Below are the code and all the weights of a small trained network. Each question names an input and a target symbol and asks about switching units off, where a switched-off unit gives its printed mean instead of its output.

import numpy as np


def w(rows, s, z=0):
    codes = np.array(rows[::2]) - 128.0
    scale = np.full(codes.shape[1], s)
    scale[-1] = z or s
    return codes * scale


def norm(h):
    return h / np.sqrt((h * h).mean(-1, keepdims=True) + 1e-5)


def f(y):
    return np.maximum(y, 0)


def softmax(a):
    e = np.exp(a - a.max(-1, keepdims=True))
    return e / e.sum(-1, keepdims=True)


def log_softmax(a):
    a = a - a.max(-1, keepdims=True)
    return a - np.log(np.exp(a).sum(-1, keepdims=True))


def net(x, mask):
    ids = ['ΓΛαζθμξ'.index(c) for c in x.split()]
    T = len(ids)
    res = E[ids] + P[:T]
    r = norm(res)
    for j in range(2):
        rows = slice(3 * j, 3 * j + 3)
        q, k, v = (r @ M[0][rows].T for M in (Q, K, V))
        z = softmax(np.where(np.tri(T) > 0, q @ k.T / 3**0.5, -1e9)) @ v
        o = O[0][rows]
        res = res + np.where(mask[j], z, o[:, -1]) @ o[:, :-1]
    y = f(norm(res) @ A[0][:, :-1].T + A[0][:, -1])
    res = res + np.where(mask[2:6], y, B[0][:, -1]) @ B[0][:, :-1]
    return log_softmax(norm(res)[-1] @ U[:, :-1].T + U[:, -1])


Q, K, V, O, A, B = {}, {}, {}, {}, {}, {}
E = w([
[87,62,185,133,93,73,83],'Γ',
[18,104,139,189,61,115,67],'Λ',
[22,160,231,61,91,125,166],'α',
[14,128,33,86,57,99,74],'ζ',
[209,198,88,60,107,202,146],'θ',
[51,82,140,106,232,184,4],'μ',
[157,86,118,131,179,218,248],'ξ',
],0.013)
P = w([
[140,2,169,202,198,12,123],'0',
[57,33,155,126,161,105,126],'1',
[92,42,129,91,146,144,106],'2',
[121,56,132,136,92,179,44],'3',
[161,30,158,118,76,212,25],'4',
[201,16,150,120,37,243,11],'5',
],0.0071)
Q[0] = w([
[102,154,139,214,178,31,136],'head 1',
[13,71,130,79,188,141,105],'head 1',
[224,134,77,170,226,138,187],'head 1',
[138,197,129,86,138,61,122],'head 2',
[103,96,91,11,109,174,129],'head 2',
[67,98,189,110,67,134,161],'head 2',
],0.013)
K[0] = w([
[42,122,170,103,131,137,164],'head 1',
[189,108,113,87,104,216,136],'head 1',
[99,137,102,154,154,6,170],'head 1',
[65,67,115,136,175,103,125],'head 2',
[173,114,111,127,147,195,98],'head 2',
[160,196,97,106,113,141,92],'head 2',
],0.015)
V[0] = w([
[174,176,76,68,100,158,103],'head 1',
[129,84,44,154,222,198,143],'head 1',
[89,164,138,104,232,201,8],'head 1',
[85,118,192,202,142,184,144],'head 2',
[15,153,6,120,130,193,122],'head 2',
[65,156,196,32,116,170,157],'head 2',
],0.012)
O[0] = w([
[72,73,198,145,61,100,123,90],'head 1',
[175,113,202,97,116,150,211,191],'head 1',
[83,122,223,88,194,29,166,254],'head 1',
[121,89,173,179,176,115,192,127],'head 2',
[145,45,64,80,150,196,98,162],'head 2',
[64,172,153,132,126,254,124,183],'head 2',
],0.013,0.0072)
A[0] = w([
[178,218,164,168,76,58,125,24],'neuron 1',
[253,143,151,93,137,191,247,16],'neuron 2',
[183,171,132,105,85,195,127,108],'neuron 3',
[149,49,112,204,159,83,109,2],'neuron 4',
],0.017,0.0052)
B[0] = w([
[237,156,131,251,168,2,11,216],'neuron 1',
[192,111,238,169,59,246,163,254],'neuron 2',
[71,180,197,29,118,46,142,204],'neuron 3',
[108,160,95,124,44,100,216,176],'neuron 4',
],0.014,0.0062)
U = w([
[128,80,42,76,118,155,85,174],'Γ',
[37,192,114,167,154,178,125,109],'Λ',
[81,102,157,58,202,66,175,81],'α',
[87,161,125,75,75,105,147,3],'ζ',
[176,147,115,174,123,76,91,158],'θ',
[176,81,138,180,103,211,190,159],'μ',
[88,132,60,157,62,112,255,149],'ξ',
],0.0089,0.0043)

Each question gives the input, a string of symbols that net reads in full, and the target symbol t.
The units are the heads (3 rows each of Q, K, V and O) and the neurons (one row each of A and B). Each row of codes is followed by its name. A weight is (code - 128) times the scale printed after its matrix; where a second scale follows, it is the last column's (O, A, B and U).
mask holds one flag per unit, heads first, then neurons. A switched-off unit (its flag False) gives its mean, the last column of its rows in O or B, instead of its output. The means were averaged over made-up inputs and are rounded, as every weight is.
A unit's drop is (log p(t) with every unit on - log p(t) with that unit switched off) / (log p(t) with every unit on - log p(t) with every unit switched off).
The circuit of an input: a set's keep is (log p(t) with only the set's units on - log p(t) with every unit switched off) / (log p(t) with every unit on - log p(t) with every unit switched off). Starting from all 6 units, units are removed one at a time, each time the one whose removal leaves the highest keep (on an exact tie, the one counted first), for as long as the keep stays at least 0.8.
units of the circuit, in order: the units of the circuit, biggest drop first
unit that matters most: the unit with the biggest drop
which heads matter: for each layer, one digit per head in row order, 1 if its drop is at least 0.15 and else 0, layers parted by /
drop when u is switched off: that unit's drop, to one decimal
input μ Λ α Γ ζ Λ, target Γ: unit that matters most -> head 2
input α Λ Γ, target Λ: units of the circuit, in order -> head 1; head 2
input θ α Γ, target θ: units of the circuit, in order -> head 2; neuron 1
input μ Γ Λ ξ ζ, target μ: which heads matter -> 10
input Γ α Γ, target Λ: which heads matter -> 11
input Γ ξ Λ, target μ: which heads matter -> 10
input ξ Γ Λ Λ, target ξ: units of the circuit, in order -> head 2; neuron 4
input θ Λ Γ Γ μ α, target θ: units of the circuit, in order -> head 2; neuron 1
input Γ α Γ α θ, target Γ: which heads matter -> 10
input ξ α Γ ξ μ α, target μ: units of the circuit, in order -> neuron 2; head 1
input Γ Λ Γ, target ξ: units of the circuit, in order -> head 2; neuron 4; head 1
input α Γ θ θ, target ζ: units of the circuit, in order -> neuron 3; head 2
input Γ μ α Γ α Λ, target Λ: units of the circuit, in order -> head 2; head 1
input α Γ Γ ζ Λ θ, target α: unit that matters most -> neuron 3
input ζ Γ ξ μ, target μ: drop when head 1 is switched off -> 1.1
input μ ξ μ, target μ: drop when head 1 is switched off -> 1.0
input ζ Γ Λ, target Γ: drop when head 1 is switched off -> 0.3
